Here is a tiny trained network, its code and every weight. The questions are about switching its units off for an input and a class, where a switched-off unit gives its printed mean instead of its output.

import numpy as np


def w(rows, s, z=0):
    codes = np.array(rows[::2]) - 128.0
    scale = np.full(codes.shape[1], s)
    scale[-1] = z or s
    return codes * scale


def f(y):
    return np.maximum(y, 0)


def log_softmax(a):
    a = a - a.max(-1, keepdims=True)
    return a - np.log(np.exp(a).sum(-1, keepdims=True))


def net(x, mask):
    res = np.array(x, float).reshape(1, 6) / 4 @ E
    y = f(res @ A[0][:, :-1].T + A[0][:, -1])
    res = res + np.where(mask, y, B[0][:, -1]) @ B[0][:, :-1]
    return log_softmax(res[-1] @ U[:, :-1].T + U[:, -1])


A, B = {}, {}
E = w([
[152,110,225,83,151,129,39],'x0',
[99,223,101,150,69,134,81],'x1',
[68,111,153,214,86,87,127],'x2',
[154,106,115,109,80,64,106],'x3',
[131,170,117,151,169,116,172],'x4',
[47,59,192,151,110,252,145],'x5',
],0.013)
A[0] = w([
[140,146,169,39,188,188,97,253],'neuron 0',
[57,104,131,188,89,95,109,156],'neuron 1',
[23,133,173,178,84,149,104,203],'neuron 2',
[209,122,163,76,168,111,67,137],'neuron 3',
[122,105,145,137,189,166,192,245],'neuron 4',
[137,149,102,90,1,80,71,148],'neuron 5',
],0.0096,0.004)
B[0] = w([
[155,147,109,148,207,170,90,253],'neuron 0',
[115,134,199,111,86,87,182,202],'neuron 1',
[2,167,246,75,84,147,120,243],'neuron 2',
[216,61,169,70,182,89,55,239],'neuron 3',
[140,45,99,117,199,188,200,229],'neuron 4',
[197,168,120,141,19,178,65,236],'neuron 5',
],0.0083,0.012)
U = w([
[106,46,50,155,165,152,248,167],'0',
[226,72,152,57,224,66,83,101],'1',
[190,126,94,127,31,141,85,114],'2',
[71,120,138,126,166,207,95,2],'3',
[40,120,189,103,66,108,144,135],'4',
[166,189,42,149,131,12,145,232],'5',
],0.011,0.0037)

Each question gives the input, the list of numbers given to net, and the class t.
The units are the neurons (one row each of A and B). Each row of codes is followed by its name. A weight is (code - 128) times the scale printed after its matrix; where a second scale follows, it is the last column's (A, B and U).
mask holds one flag per neuron, in row order. A switched-off neuron (its flag False) gives its mean, the last column of its row in B, instead of its output. The means were averaged over made-up inputs and are rounded, as every weight is.
A unit's drop is (log p(t) with every unit on - log p(t) with that unit switched off) / (log p(t) with every unit on - log p(t) with every unit switched off).
The circuit of an input: a set's keep is (log p(t) with only the set's units on - log p(t) with every unit switched off) / (log p(t) with every unit on - log p(t) with every unit switched off). Starting from all 6 units, units are removed one at a time, each time the one whose removal leaves the highest keep (on an exact tie, the one counted first), for as long as the keep stays at least 0.8.
circuit, biggest first: the units of the circuit, biggest drop first
unit that matters most: the unit with the biggest drop
k most important neurons: the k neurons with the biggest drops, biggest first
drop when u is switched off: that unit's drop, to one decimal
input [-5,-1,-4,-6,-3,6], class 0: circuit, biggest first : [neuron 4]
input [-7,5,6,-4,-8,-3], class 4: 2 most important neurons : [neuron 2; neuron 1]
input [2,-5,-4,-8,-1,3], class 0: 4 most important neurons : [neuron 4; neuron 5; neuron 2; neuron 3]
input [-5,6,-4,-1,2,1], class 5: circuit, biggest first : [neuron 2; neuron 4; neuron 5]
input [-3,-5,-2,4,-6,2], class 0: circuit, biggest first : [neuron 3; neuron 5]
input [-8,-6,-2,0,2,-7], class 0: 3 most important neurons : [neuron 5; neuron 3; neuron 4]
input [-3,-4,0,2,1,-3], class 5: 2 most important neurons : [neuron 3; neuron 4]
input [1,-4,7,0,-4,-4], class 4: 4 most important neurons : [neuron 3; neuron 0; neuron 1; neuron 4]
input [-1,2,-4,0,4,3], class 0: 3 most important neurons : [neuron 2; neuron 3; neuron 5]
input [1,-4,0,-7,8,7], class 0: 2 most important neurons : [neuron 4; neuron 5]
input [-2,-3,-1,0,6,-4], class 5: 2 most important neurons : [neuron 3; neuron 0]
input [-5,-3,-4,2,3,-2], class 0: 2 most important neurons : [neuron 3; neuron 5]
input [3,-4,6,-6,2,7], class 4: 2 most important neurons : [neuron 2; neuron 1]
input [-3,2,-4,-1,-1,-4], class 5: unit that matters most : neuron 2
input [-4,-2,-6,1,-3,6], class 0: drop when neuron 4 is switched off : 0.1
input [-5,-4,6,5,7,8], class 4: drop when neuron 2 is switched off : 2.2
input [7,6,2,5,3,-3], class 2: drop when neuron 5 is switched off : 1.8
